After every row comes one of two labels: whether the row has a hidden trait. Each part has its own trait and labels.
[ -1  16  -5   3  -2   8  -4  -8 -10   1  -1   5   0  13   0  11   7  -5
   3   6  -8 -13   1  -7   1   4   3 -14 -19  -3 -12  -2  11  -6 -12  -2
   2   4 -13 -12   9   1  -8 -10   0   9   6  -3  -6   2  -1   8   3   4
  -8  -2   5   2  -3  -1  15 -12  -3  14   0  -2 -21  17  15  -4  12  -1
   5   7  -7 -17   7  -6   8   0  -1  -8   1  -5   9  -6   6   4  -4   6
 -12  -1   0 -12  -1   1  -8  23  -8   5   5   8   9   1   2  -4  -8   4
  -2  10  -3   9 -10  -2 -12  11   3  11 -10  -1   0   2   4 -15   3  -4
   7   0  -5   8   3   3   8   0   1   5  -8   3  -6  -5   7   1  -3  -6]
CG
[  0  -1   5  10  13 -37  16  12  12   5 -12  10 -16   3 -18   3   3 -10
  -5  11   3  37   5  -7  -9   3  14 -10  10 -10  -6  10   1  -5  37  28
   9  12  -7  -5  12  -6 -15  -4   5   0  12   2   2   6  22 -11   0   5
  -9   1   2   8 -12   2 -11  -2 -10   1   6  -4  39  21  -3   0   1   5
  15   6  -2   3   1  10  13  21   5  -8   3   4  -6  -1  -2   4   7 -18
   4   0  -7   4  17  10  -7  56  27 -19 -19 -33   4  -2  11   8  -7  -5
  -9   8  -1   5   0  -2 -15 -13  13  -1  21  -8  -7 -12 -17  19  -3  11
  -5 -11   5   6 -19 -10   8   0  -9  -7   7 -11   4   1 -10   5  -3   5]
JJ
[  0  -2  -4 -11 -10  28 -14  -9  -7  -5  11 -14  11  -8  18  -4  -5   8
   5 -11  -1 -31  -3   5   1  -3 -13   7  -7   9   8   1   0   5 -18 -25
  -7  -9   9   7 -11   5   6   5  -4  -4 -11  -1   0  -6 -13   9   0  -6
  10   0  -2  -8  14  -1   8   5   7  -4  -7   5 -43 -24  -1  -1  -3  -5
 -13  -8   4   6  -2  -7 -13 -18  -3   8  -3  -1   3   4  -1  -5   2  16
  -4   1   6  -1 -12  -9  10 -31 -24  17  15  25  -5   2 -11  -5   9   4
   7  -8   1  -8   1   3  15   8 -11   0 -14   9   7  10  11 -11   1  -8
   1  11  -2  -6  16   7  -6   1   8   6  -1   8  -3   1   7  -4   3  -4]
JJ
[  0   6  -5  -5 -10  30 -14 -12  -8  -4   8  33  11   0  14   4  -1   5
   4  -6  -4 -31  -2   5 -14  -1  -4   3  -9   6   2   8   2   2 -31 -20
  -7  -6   4  -1  -8   5   6   0  -5   2  -8  -1  -4  -3 -12   9   1  -2
   5  -2   0  -4   6  -2  14   2   6  -3  -6   3 -32  -5   8   1   2  -4
  -8  -1   0  -2   2  -8  -6 -17  -6   4  -2  -5   3   0   3  -2 -12  14
  -4  -2   5  -8 -12  -8   3 -34 -16  17  14  25  -1   1  -7  -6   3   8
   5  -3   0   0  -4   0   7  11  -9   5 -17   6   4   6  13 -15   4 -10
   7   7  -5  -2  16   6  -3   0   6   5  -6   9  -6  -2  10  -4   2  -4]
JJ
[  1 -13   9   7   9 -26  13  12  14   2 -10 -10  -8  -3 -12  -1  -1  -4
  -9   9   6  33   3   1 -15   2  13  -5  13  -5   4   1  -8  -1  31  22
   3   6   1   2   2  -6   3   3   1  -2   9   3   1   8  16 -15  -4   3
  -6   0   1   6 -16   1 -13   0   2  -7   3  -3  45   9  -8   6  -6   6
  10   2  -1   8   0  16   4  13  -2  -2   1   2 -11   0  -5   2   9 -18
   8  -1  -5   8  12   4  -3  39  18 -21 -16 -30  -3  -4   9  10  -5  -6
  -6   1   1   5   8  -2  -2 -12  12  -6  19  -6  -8 -13 -11  21   0  16
  -5 -11   6  -1 -17  -7   0  -2  -4 -10   8  -9  12   1 -10   3   0   9]
JJ
[ -1  10  -3   5  -4  13  -6  -9  -8  -1   0 -27   0  11   3   6   5  -2
   1   1  -8 -16   0   0  10   4  -1 -15  -7  -3 -12   1   6  -3 -13  -5
  -1   4 -10 -12   6   1  -6  -7  -2   8   4  -3  -8   3   0   8   2   4
  -5  -3   5   1  -6  -2  14  -9  -5  11  -2  -2 -22  12  15  -1  10  -1
   3   7  -7 -11   6  -3   6  -6  -4  -7   1  -7   5  -6   5   3  -3   4
 -12  -2   2 -14  -5   0  -6   4  -2   9  10   9   7   1   1  -3  -4   4
   1   7  -2  10  -7  -3 -11   9   2   9 -15   1  -3   2   8 -16   6  -3
   8   0  -5   8   6   5   6   0   2   5  -6   3  -7  -6   8   0  -2  -6]
CG
[  1 -19   5  -5   2  -6   4   8   9  -1   0   1   6 -12  -2  -7  -6   6
  -4  -4   7  13   0   9  -1  -4   1  12   1   0  15  -1 -12   6  13   6
  -2  -7   8  11 -11  -1  10   9  -1  -8  -3   3   3   1   1 -10  -4  -3
   4   0  -4  -2  -1   1 -14  10  11 -13  -3   2  21 -12 -12   6 -11   2
  -3  -8   5  14  -4   5  -6  -3  -2   8  -1   3  -8   7  -7  -3   3  -5
  12   1  -1  11   0  -3   7 -12   4 -11  -7  -7 -10  -2  -1   4   5  -5
  -1  -7   3  -5  11   2  15  -8   2  -7   5   2  -2  -6  -2  13  -1   5
  -4  -1   4  -9  -3  -2  -5  -1   1  -4   8  -2  10   4  -6  -2   3   6]
CG
[  2 -25   6  -7  -2   6  -2   5   9  -4   4  12  13 -18   7 -11  -8  11
  -4  -9   5   4  -2  13   7  -5  -4  15   5   9  19   0 -14   8   3  -7
  -6 -10  24  15 -17   1  13  14  -4 -10 -10   3   3   0  -5 -11  -6  -4
   9   1  -6  -4   2   0 -14  11  15 -19  -5   3  12 -23 -14   7 -15   0
  -7 -10   7  18  -5   4 -12 -10  -5  13  -2   2 -11   6  -7  -5  -6 -10
  13   0   2  13  -5  -5  13 -25  -3  -8  -1   1 -15  -2  -6   4  10  -4
   2 -12   3  -8  14   3  25  -9  -6  -9   7   5   1  -4   2  14   0  -1
  -4   3   5 -13   2   2  -9  -1   4  -4   8   2  13   4  -6  -3   5   8]
CG
[ -1  13  -1   5  -6  14  -6  -8 -11  -1  -1 -26   2  13   4   9   7  -3
   0   3  -9 -18   0  -3  -4   5   2 -16  -6  -3 -10 -12   6  -4  -5  -7
  -2   3 -12 -14   5   1  -5  -9  -2  12   6  -4  -9   2  -2  10   2   4
  -5  -3   5   1  -8  -2  17  -8  -2  11   0  -2 -28  17  18  -2  11  -2
   5   8  -7 -15   7  -3   1  -9  -6  -7   1 -10   7  -7   6   4  -2   9
 -10  -3   2 -13  -7  -1  -6  11  -8  12  11  13   7   0   1  -5  -8   5
   1   7  -2  12  -8  -4  -9  12   3  12 -13  -1   0   3  12 -30   6  -3
  11  -1  -8   6   4   6   7  -1   2   5  -7   7 -11  -7   9  -1  -2  -5]
CG

Next part:
[ -9  -6  -4   8   2  -4  16 -17   7  -5   2   1  -8 -21  -6  13   3 -13
   3   4  -5  15  -1   0   3 -35  25 -41  -6   3  -2  -1  -1  -3]
W
[ -1  -4   4  24   2  -3  17 -16   8 -13  -1   3  13  -9  -8  10   1 -10
   2  -2  -1   7   2  -1   7 -25   7 -30   7   8 -11  -4   0  -3]
U
[ -5  -4   5  10   5   6  16 -11  10 -32  -3   2   8 -18 -15  25   1 -11
 -10   1  -3   5   0   0   3 -10  13 -26  -2   7  -9 -12  14   2]
U
[ -9  -4  -4   7   3   0  16 -12  12  -1   0   1   1  -6 -10   8   8 -10
  24   1   0   9  -2   7   3 -32  13 -27  -3   3   0  -3   1  -6]
W
[-12 -13  -2  10   3  -7  16 -11  10   4   1   0   3 -27  -9   8   5 -11
  -2   1   2   8  -2   0   2 -39  13 -30  -2   5  -9  -2   1  -7]
W
[ -6  -3   1  13   4   2  16   1  18  -7  -2   5   5 -20 -13   8   2   3
  -8  -2  -4  11  -3   0   3 -32  -5 -21  13   8  -7  -9   2  -9]
U
[ -5  -4   3  19   5   5  17 -13   9 -12  -1   1   3 -17 -10  10   1 -11
  -2   1  -3   5  -2   0   4 -28   9 -14   4   9 -21  -7   0 -10]
U
[ -6  -4   1  12   3   1  15  -9  12 -13  -2   2   4 -19  -1  30   1 -11
  -1   0  -1   4  -2   0   3 -33  13 -15  -2   6  -8  -7  -1  -6]
U
[-11  -4  -1   3   2  -7  15  -9  10  -8  -1   1 -12 -18 -10  10   2 -11
  -3   1  -1   8  -2   0   3 -29  16 -37  -1   7   2   1   1  -8]
W
[  1  -4   2   9   4  -3  11 -12   4 -10  -3   2   6 -15  -9  19   9  -2
  -1   1  -4   9  -2   0   5 -31  13 -17  -2   7  -8  -9   0  -5]
U
[-12  -1  -3  10   2  -1  15 -15   8   2  -1  -3   3 -19  -1  10   2 -15
  -1   5  -4  17  -2   0   3 -28  26 -40  -4   7   2   1   0 -10]
W
[ -5  -4   3  10   2  -1  14 -13  10  -8  -3   2   3 -20  -8  10   2  -9
  -2   0  -3   9  -2  -1   3 -26  14 -33  -2   7  -7 -11  -3  -5]
U
[  1  -5   1   9   3  -5  16 -13   9 -10  -2   2   6  -2   4  10   3 -15
  -2   1  -4   7  -2  -1   4 -27   8  21   4   7  -8  -5  -1  -5]
U
[ -4 -10   4   6   2  -5  16 -21   4 -18  -1   1   4   0  -4  12  -1  -8
 -16   5  -3   4   0  -1   8 -21   9 -24  -1   8 -10  -2   0  -1]
U
[ -4  -5   4   7   2  -3  20 -16   6 -19  -1   3   4 -15  -1  10  -2  -9
 -10   8  -8   6   0   0   1 -21  13 -32  -1   7  -8  -8   0  -7]
U
[-17  -7   1   5   3  -3  11 -16   9  -3  -2   2   3 -19 -10  -1   2  -8
   6   1   0  10  -2   0   3 -32  13 -32  -4   3  -7   0   0  -5]
W
[ -6  -3   5  11   3   0  15 -10  12  -7  -2   2   3 -19 -15  25   1 -11
  -4   0  -4   9  -2   0   4 -31  12 -19  -1   7  -7  -6   7  -5]
U
[ -5  -3   2   9   7  -1   8 -12  11 -13  -4   2   4 -20  -9  11  -2 -12
   4   2   2   8  -2  -1   3  -9   4 -11  -2   8 -11  -6   2  -5]
U
[ -4  -8   2   9   2  -1  16 -11  12  -9   1   2   7 -18 -12  11   1 -10
 -31   0  -4   8  -4   1   7 -26  -4 -28  -3  12  -8  -6   0  -7]
U
[ -5   6   2  17   3  -1  16 -18   9 -10  -2   2   3 -19 -12  11   1  -4
  -2   1  -3   5  -1  -6   3 -28  13 -15   2   7  -8  -5   0  -5]
U
[ -3  -3   6   8   3  -5  25 -15  11 -21  -3   2   2 -17  -7  11   2 -10
 -15   4  -2   3  -1   1   7 -15  10 -30  -2   7  -9  -5   0  -4]
U
[ -1  -1   0  11   3  -2  23 -12  12 -12  -2   4   3 -19 -10  10   0 -11
  -4   0  -6  -1   5  -3   9 -35 -19 -26   7   5  -5  -6   5  -6]
U
[ -5  -9   4   8   2  -3  15 -17  13 -29  -2   2  13 -16 -14  30   1 -13
  11  -5   0  -7   2   0   2 -25  12 -31  -2   7  -9  -4  -4  -3]
U
[-18  -4   1   1   3  -7  17 -13   9  -1   1   1   3 -17  -9  11   2 -10
  -1   1  -3  10   0   0   3 -32  22 -41  -7   7  -8  -5   1  -5]
W
[ -9  -4  -1  10   1 -13  15  -9   9  10  -1  -1   3 -19 -10  10   5 -11
  16   0  -4   9  -4   0   3 -19  22 -24  -2   8   5  -6   1  -8]
W
[ -5  -4   5   8   3  -2  22 -13   9 -16  -1   2   4 -42  -9  13   1 -10
   0   2  -2   7  -1   0   8 -29  12   3  -2   7 -10  -5   3  -7]
U
[ -4  -3   3  12   7   0  16  -9  12  -5  -2   2   3 -19 -11  38   1  -9
   0   0  -4   8   0   2   6 -31  13 -25  -2   7 -17 -12   1  -6]
U
[ -7  -4  -1   9  -1  -2  16 -14  12  -7  -1   1  -4 -17  -8  13  -1 -13
   0   3  -3   7  -1   1   1 -28  12 -38  -2   7  -6  -5   0  -4]
W
[ -2 -18   1  10  -1   1  16  -9  15 -11  -2   2   5 -22 -10  13   1 -12
  -5   0  -2   0  -2   0   3  -7  13 -25   1   7 -18  -6   1  -6]
U
[ -1  -3   1   8   3  -1  16 -12   4  -9  -1   5   3 -19  -9  20   1 -10
  -3   1  -4   8  -1   0   3 -26  12 -30  -2  10  -7  -6   1  -5]
U
[ -5  -4  -5   8   5  -3  27 -16   7   1   3  -3 -10 -12  -7   2   4   2
   2   3  -1   6  -1   1   0 -25   7 -48 -15   2  -5  -4  -4  -5]
W
[ -6  -3  -1  10   4   0  10 -16  12  -6  -2   2   3 -20  -7   9   5   2
   4   0  -1  12  -2   0   3 -22  13 -30  -5   7   0  -6   1  -6]
W
[-11  -4   1   7   2  -4  17 -19   4 -12   2   1   1 -13  -5  12   5 -17
   8   4  -4   4   0   0   0 -23  13 -49  -7   8  -2  -2   0  -2]
W
[-12  -2   0  11   4   0  12  -7  14  13   1   0   5 -22  -8   5   6 -21
  -6  -1   0  11  -3  -2   3 -31  12 -26  -7   7  -7  -4   1  -6]
W
[ -7  -4   0   3   1  -2  16 -13  11  -7  -1  -1  -2 -19  -9  11   4 -11
   0   5  -3  10  -1   0   2 -28  13 -25 -14   5  -1  -2   0  -4]
W
[ -4 -18   3   4   0  -2  16 -17   6  -5  -2   1  -1 -16  -8   8   1  -9
   2  10  -3   6  -1   3   4 -23  19 -33  -8   7  -9   1   0  -3]
W
[-12  -3  -4   9   4  -3  18 -14   8  -6   3   0   3 -19   9   7   1  -9
   0   6  -4  14  -1   0   2 -30  13 -28  -2   7  -2  -1   2  -4]
W
[ -3  -3   1  10   4   0  15 -12  11  -8  -2   5   3 -18  -9  10   1  -8
  -3   1  -4  10  -2   0   7 -30   4 -27   1   7 -17  -9   1   0]
U
[ -3  -4   2   9   3  -2  28 -13   9 -10  -1   2   3 -16  -8  20   6  -9
   0   2  -2   7  -1   0   2 -17  12 -28  -2   7 -15  -7   3  -5]
U
[ -4  -4   5   1   1  -6  24 -20   1 -19   1   0   0 -12  -3   2   3  -9
  43  12  -3   4   0   2   2 -15  14 -41  -3   8 -10   7   0   0]
W
[-13  -4  -2  -4   1  -2  16 -12  11  -8   0  -4   4 -15 -13  10   2 -14
  -1  -4  -4   7  -1   2   2 -26  19 -60  -6   1  -2  -6  -3  -3]
W
[ -2  -4   2  10   2  -2  17  -4   9 -10  -2   2   5 -23  -5  27  -3 -11
 -19   2  -3   7  -1   0   4 -24  10 -29  -2   7 -15  -5   0  -4]
U
[ -3  -6   5   5   0  -5  14 -20   3 -13   0   1   1 -13  -3 -10   2  -4
 -17   6  -6   8   0   1   3 -32  17 -38  -6   6  -6  -2   1  -1]
W
[-15  -4  -2   8   3  -2  14 -17   5  -3  -1   2 -11 -17  -8   0   9 -14
   0   1  -4  12  -1   0   2 -46  13 -38  -6   7   0  -5   0  -4]
W
[ -3  -3   2  21   4   2  12 -14   9 -10  -4   2   3 -19 -15  19   1 -17
  13   2  -1   7  -1  -1   5 -24  12 -30  -2   7  -8  -7   0  -4]
U
[ -4  -5   2   9   3  -2  14 -14   5 -11  -1   4   0 -17  -8  11   1  -3
  -1   5  -2   7   0   0   4 -14   5 -29  -7  13  -9  -5   0  -4]
U
[ -2  -5   3   8   3  -2  16 -16   6 -15  -1   3   3 -21  -1  23   1 -11
   1   2  -3  13   4   0   1 -25  13 -27  -2   9 -13  -6   0  -4]
U
[ -6  -3  -2   0   4  -1  19  -8  13  -6  -2   2   4 -20 -16  10   2 -11
  -6   0  -4   9  -2  -4   5 -20  -8 -25  -1   7  -9 -11   1  -6]
U
[ -4  -3   2   9   3  -1  17 -12  11  -9  -1   3   3 -18  -9   1  -2 -10
 -12   3  -4   5  -1   0   4 -20  13 -26   1   7  -8  -7  -2  -4]
U
[-14  -4   1  -2   3  -1  16  -6   8  -3   0   2   3 -18  -1   9   3 -10
 -11   2  -3   8   2   5   3 -29  17 -29  -8  -2  -7  -1  -5  -5]
W
